Below are the code and all the weights of a small trained network. Each question names an input and a target symbol and asks about switching units off, where a switched-off unit gives its printed mean instead of its output.

import numpy as np


def w(rows, s, z=0):
    codes = np.array(rows[::2]) - 128.0
    scale = np.full(codes.shape[1], s)
    scale[-1] = z or s
    return codes * scale


def softmax(a):
    e = np.exp(a - a.max(-1, keepdims=True))
    return e / e.sum(-1, keepdims=True)


def log_softmax(a):
    a = a - a.max(-1, keepdims=True)
    return a - np.log(np.exp(a).sum(-1, keepdims=True))


def net(x, mask):
    ids = ['αβγδεζηθλμξπσφψω'.index(c) for c in x.split()]
    T = len(ids)
    res = E[ids] + P[:T]
    u = 0
    for l in range(3):
        r = res
        for j in range(2):
            rows = slice(4 * j, 4 * j + 4)
            q, k, v = (r @ M[l][rows].T for M in (Q, K, V))
            z = softmax(np.where(np.tri(T) > 0, q @ k.T / 4**0.5, -1e9)) @ v
            o = O[l][rows]
            res = res + np.where(mask[u + j], z, o[:, -1]) @ o[:, :-1]
        u += 2
    return log_softmax(res[-1] @ U[:, :-1].T + U[:, -1])


Q, K, V, O = {}, {}, {}, {}
E = w([
[148,227,164],'α',
[37,235,135],'β',
[193,134,102],'γ',
[191,4,64],'δ',
[131,184,205],'ε',
[191,142,204],'ζ',
[230,146,85],'η',
[66,132,37],'θ',
[123,212,69],'λ',
[250,84,157],'μ',
[212,38,139],'ξ',
[172,82,79],'π',
[147,65,86],'σ',
[47,33,70],'φ',
[159,114,123],'ψ',
[89,85,156],'ω',
],0.013)
P = w([
[172,23,199],'0',
[1,181,167],'1',
[19,146,176],'2',
[97,150,153],'3',
[116,147,158],'4',
[72,133,181],'5',
],0.0026)
Q[0] = w([
[249,117,118],'L0H0',
[106,45,111],'L0H0',
[92,92,239],'L0H0',
[182,33,76],'L0H0',
[116,35,149],'L0H1',
[142,10,90],'L0H1',
[198,119,107],'L0H1',
[88,140,81],'L0H1',
],0.012)
K[0] = w([
[176,132,149],'L0H0',
[159,81,106],'L0H0',
[90,99,209],'L0H0',
[199,44,79],'L0H0',
[94,37,192],'L0H1',
[127,5,109],'L0H1',
[171,78,89],'L0H1',
[53,143,117],'L0H1',
],0.013)
V[0] = w([
[2,93,169],'L0H0',
[82,137,128],'L0H0',
[122,197,52],'L0H0',
[146,164,194],'L0H0',
[34,154,32],'L0H1',
[161,165,81],'L0H1',
[72,43,188],'L0H1',
[2,103,132],'L0H1',
],0.0075)
O[0] = w([
[186,214,114,140],'L0H0',
[189,167,110,104],'L0H0',
[43,86,154,52],'L0H0',
[188,151,59,43],'L0H0',
[144,154,100,163],'L0H1',
[52,129,161,83],'L0H1',
[253,127,82,254],'L0H1',
[208,123,42,201],'L0H1',
],0.0074,0.00073)
Q[1] = w([
[149,66,101],'L1H0',
[126,71,99],'L1H0',
[86,65,11],'L1H0',
[138,16,143],'L1H0',
[63,91,130],'L1H1',
[148,123,77],'L1H1',
[15,48,144],'L1H1',
[108,133,153],'L1H1',
],0.012)
K[1] = w([
[177,76,90],'L1H0',
[120,76,122],'L1H0',
[56,20,6],'L1H0',
[161,60,175],'L1H0',
[195,112,142],'L1H1',
[116,155,146],'L1H1',
[218,182,152],'L1H1',
[136,136,107],'L1H1',
],0.014)
V[1] = w([
[17,2,130],'L1H0',
[161,73,76],'L1H0',
[187,172,70],'L1H0',
[80,18,162],'L1H0',
[198,136,105],'L1H1',
[134,95,117],'L1H1',
[151,96,161],'L1H1',
[127,132,148],'L1H1',
],0.0074)
O[1] = w([
[254,213,45,137],'L1H0',
[115,74,114,253],'L1H0',
[24,11,177,186],'L1H0',
[224,188,63,163],'L1H0',
[135,80,133,238],'L1H1',
[244,135,56,188],'L1H1',
[182,45,157,201],'L1H1',
[96,97,213,115],'L1H1',
],0.0054,0.0012)
Q[2] = w([
[49,160,130],'L2H0',
[165,249,68],'L2H0',
[182,239,87],'L2H0',
[160,93,80],'L2H0',
[155,82,239],'L2H1',
[65,162,155],'L2H1',
[115,55,46],'L2H1',
[31,97,85],'L2H1',
],0.013)
K[2] = w([
[19,113,112],'L2H0',
[153,191,85],'L2H0',
[104,83,174],'L2H0',
[135,3,97],'L2H0',
[158,63,245],'L2H1',
[51,128,169],'L2H1',
[132,86,37],'L2H1',
[79,102,79],'L2H1',
],0.015)
V[2] = w([
[144,156,83],'L2H0',
[125,201,99],'L2H0',
[161,117,148],'L2H0',
[127,47,150],'L2H0',
[249,229,196],'L2H1',
[89,195,29],'L2H1',
[151,82,221],'L2H1',
[130,86,29],'L2H1',
],0.012)
O[2] = w([
[129,111,54,141],'L2H0',
[89,128,77,43],'L2H0',
[95,54,157,176],'L2H0',
[169,174,179,223],'L2H0',
[2,137,18,103],'L2H1',
[78,53,239,70],'L2H1',
[176,242,3,145],'L2H1',
[177,2,150,253],'L2H1',
],0.0086,0.0031)
U = w([
[86,165,185,161],'α',
[121,166,254,110],'β',
[113,96,140,129],'γ',
[187,28,95,48],'δ',
[135,183,175,122],'ε',
[145,168,128,123],'ζ',
[77,73,122,104],'η',
[124,62,214,140],'θ',
[74,107,205,235],'λ',
[155,115,77,2],'μ',
[189,93,82,89],'ξ',
[150,73,132,181],'π',
[169,73,134,148],'σ',
[210,63,171,58],'φ',
[164,104,134,132],'ψ',
[208,123,155,252],'ω',
],0.0093,0.0096)

Each question gives the input, a string of symbols that net reads in full, and the target symbol t.
The units are the heads (4 rows each of Q, K, V and O). Each row of codes is followed by its name. A weight is (code - 128) times the scale printed after its matrix; where a second scale follows, it is the last column's (O and U).
mask holds one flag per head, layer by layer. A switched-off head (its flag False) gives its mean, the last column of its rows in O, instead of its output. The means were averaged over made-up inputs and are rounded, as every weight is.
A unit's drop is (log p(t) with every unit on - log p(t) with that unit switched off) / (log p(t) with every unit on - log p(t) with every unit switched off).
The circuit of an input: a set's keep is (log p(t) with only the set's units on - log p(t) with every unit switched off) / (log p(t) with every unit on - log p(t) with every unit switched off). Starting from all 6 units, units are removed one at a time, each time the one whose removal leaves the highest keep (on an exact tie, the one counted first), for as long as the keep stays at least 0.8.
circuit, biggest first: the units of the circuit, biggest drop first
most important unit: the unit with the biggest drop
which heads matter: for each layer, one digit per head in row order, 1 if its drop is at least 0.15 and else 0, layers parted by /
drop of u: that unit's drop, to one decimal
input θ π λ η θ γ, target θ: circuit, biggest first	(L2H1; L0H1)
input ω ω σ, target ω: which heads matter	11 / 10 / 11
input ω η η λ, target λ: which heads matter	01 / 10 / 01
input ζ ω ω, target ζ: circuit, biggest first	(L2H1; L1H0)
input ω α ω, target ω: circuit, biggest first	(L1H0; L2H1; L0H1; L0H0)
input λ α λ θ η, target λ: which heads matter	11 / 10 / 01
input θ ω η, target θ: circuit, biggest first	(L2H1; L1H1; L0H1)
input θ ω ω, target θ: circuit, biggest first	(L0H1; L2H1)
input θ λ η, target θ: which heads matter	10 / 00 / 01
input δ θ ω, target δ: circuit, biggest first	(L1H0; L2H1; L0H1)
input λ λ ψ ω α, target α: which heads matter	01 / 10 / 01
input φ ε θ θ α ω, target φ: circuit, biggest first	(L0H1; L2H1)
input ξ π ψ, target ξ: circuit, biggest first	(L2H1; L0H1; L1H1)
input δ ω ω ξ ζ, target ζ: circuit, biggest first	(L2H1)
input β ε β β φ γ, target β: which heads matter	11 / 11 / 01
input δ ζ ω, target δ: circuit, biggest first	(L1H0; L0H1; L2H1; L1H1)
input δ σ η, target δ: most important unit	L1H0
input γ δ η β, target β: circuit, biggest first	(L1H0; L2H1; L0H0)
input ζ ζ η θ γ, target ζ: circuit, biggest first	(L0H1; L2H1)
input ζ η γ ω, target ζ: circuit, biggest first	(L2H1; L0H1)
input θ θ ω ω, target θ: circuit, biggest first	(L2H1; L0H1)
input η α φ π, target φ: circuit, biggest first	(L2H1; L0H1)
input η η ζ ω γ, target η: which heads matter	11 / 10 / 11
input λ ω η η, target λ: which heads matter	01 / 10 / 01
input η η ω δ ω ω, target η: which heads matter	11 / 10 / 11
input μ δ δ ε ξ, target ξ: most important unit	L0H1
input ω ω ξ ω μ λ, target λ: which heads matter	01 / 00 / 01
input ζ θ ω λ η δ, target δ: which heads matter	10 / 10 / 01
input ω π φ σ, target φ: which heads matter	01 / 10 / 01
input η π λ λ σ ω, target η: drop of L2H1	1.2
